Below is a small trained network, with its code and all its weights. Each question gives an input and a class and asks what happens when units are switched off, that is, made to give their printed mean instead of their output.

import numpy as np


def w(rows, s, z=0):
    codes = np.array(rows[::2]) - 128.0
    scale = np.full(codes.shape[1], s)
    scale[-1] = z or s
    return codes * scale


def norm(h):
    return h / np.sqrt((h * h).mean(-1, keepdims=True) + 1e-5)


def f(y):
    return np.maximum(y, 0)


def log_softmax(a):
    a = a - a.max(-1, keepdims=True)
    return a - np.log(np.exp(a).sum(-1, keepdims=True))


def net(x, mask):
    res = np.array(x, float).reshape(1, 3) / 4 @ E
    u = 0
    for l in range(3):
        y = f(norm(res) @ A[l][:, :-1].T + A[l][:, -1])
        res = res + np.where(mask[u : u + 5], y, B[l][:, -1]) @ B[l][:, :-1]
        u += 5
    return log_softmax(norm(res)[-1] @ U[:, :-1].T + U[:, -1])


A, B = {}, {}
E = w([
[103,126,48,160,101,132,108],'x0',
[197,200,65,158,158,255,149],'x1',
[224,110,144,161,67,46,178],'x2',
],0.0085)
A[0] = w([
[139,140,136,135,116,233,122,21],'L0N0',
[125,112,132,149,62,11,122,247],'L0N1',
[196,127,93,159,84,69,134,74],'L0N2',
[152,119,67,144,46,10,136,2],'L0N3',
[161,106,139,147,88,39,127,50],'L0N4',
],0.013,0.0026)
B[0] = w([
[131,86,74,110,171,63,173,192],'L0N0',
[167,190,3,105,147,93,146,245],'L0N1',
[104,123,234,180,51,132,148,188],'L0N2',
[180,71,94,233,237,32,36,207],'L0N3',
[206,90,151,105,183,151,53,203],'L0N4',
],0.011,0.012)
A[1] = w([
[101,134,212,128,55,178,114,19],'L1N0',
[88,104,100,252,46,146,117,9],'L1N1',
[15,119,66,126,73,128,91,91],'L1N2',
[215,141,197,155,44,132,146,210],'L1N3',
[121,130,180,149,101,180,106,66],'L1N4',
],0.017,0.0015)
B[1] = w([
[112,117,175,159,79,177,174,146],'L1N0',
[128,184,135,27,172,9,96,179],'L1N1',
[177,95,147,210,142,75,54,254],'L1N2',
[63,118,92,222,167,189,53,223],'L1N3',
[78,119,111,94,123,173,122,140],'L1N4',
],0.013,0.0068)
A[2] = w([
[113,114,189,130,99,117,113,54],'L2N0',
[216,177,76,154,135,178,174,201],'L2N1',
[106,153,100,166,144,131,102,7],'L2N2',
[253,103,113,146,132,142,132,253],'L2N3',
[124,149,117,61,84,62,119,94],'L2N4',
],0.021,0.0015)
B[2] = w([
[111,172,75,176,111,228,123,139],'L2N0',
[194,134,184,202,42,32,2,196],'L2N1',
[141,97,126,76,141,52,106,196],'L2N2',
[3,140,74,166,221,118,44,253],'L2N3',
[196,243,200,115,49,177,72,153],'L2N4',
],0.01,0.016)
U = w([
[188,203,167,43,70,115,142,87],'0',
[154,91,114,84,52,148,209,3],'1',
[93,91,99,11,189,145,247,101],'2',
[138,126,85,163,188,41,23,195],'3',
[160,116,123,123,90,138,241,35],'4',
[79,128,154,166,95,252,137,142],'5',
],0.011,0.0051)

Each question gives the input, the list of numbers given to net, and the class t.
The units are the neurons (one row each of A and B). Each row of codes is followed by its name. A weight is (code - 128) times the scale printed after its matrix; where a second scale follows, it is the last column's (A, B and U).
mask holds one flag per neuron, layer by layer. A switched-off neuron (its flag False) gives its mean, the last column of its row in B, instead of its output. The means were averaged over made-up inputs and are rounded, as every weight is.
A unit's drop is (log p(t) with every unit on - log p(t) with that unit switched off) / (log p(t) with every unit on - log p(t) with every unit switched off).
unit that matters most: the unit with the biggest drop
top k neurons: the k neurons with the biggest drops, biggest first
k most important neurons of layer l: the k neurons of layer l with the biggest drops, biggest first
input [-1,0,0], class 5: unit that matters most : L0N3
input [-1,1,-3], class 2: 2 most important neurons of layer 1 : L1N2; L1N1
input [-5,2,-5], class 2: 2 most important neurons of layer 2 : L2N1; L2N3
input [-8,-1,-2], class 5: top 2 neurons : L0N3; L0N1
input [-7,5,8], class 5: top 2 neurons : L0N2; L0N1
input [-7,-5,-5], class 5: 4 most important neurons of layer 0 : L0N3; L0N1; L0N0; L0N4
input [-4,-3,-5], class 5: top 4 neurons : L0N1; L0N3; L0N0; L1N0
input [-7,3,-8], class 2: 3 most important neurons of layer 0 : L0N1; L0N3; L0N4
input [-4,-4,-5], class 5: top 3 neurons : L0N1; L0N3; L0N0
input [-6,-7,-3], class 0: 2 most important neurons of layer 1 : L1N2; L1N3
input [-8,-1,-7], class 2: 2 most important neurons of layer 2 : L2N1; L2N3
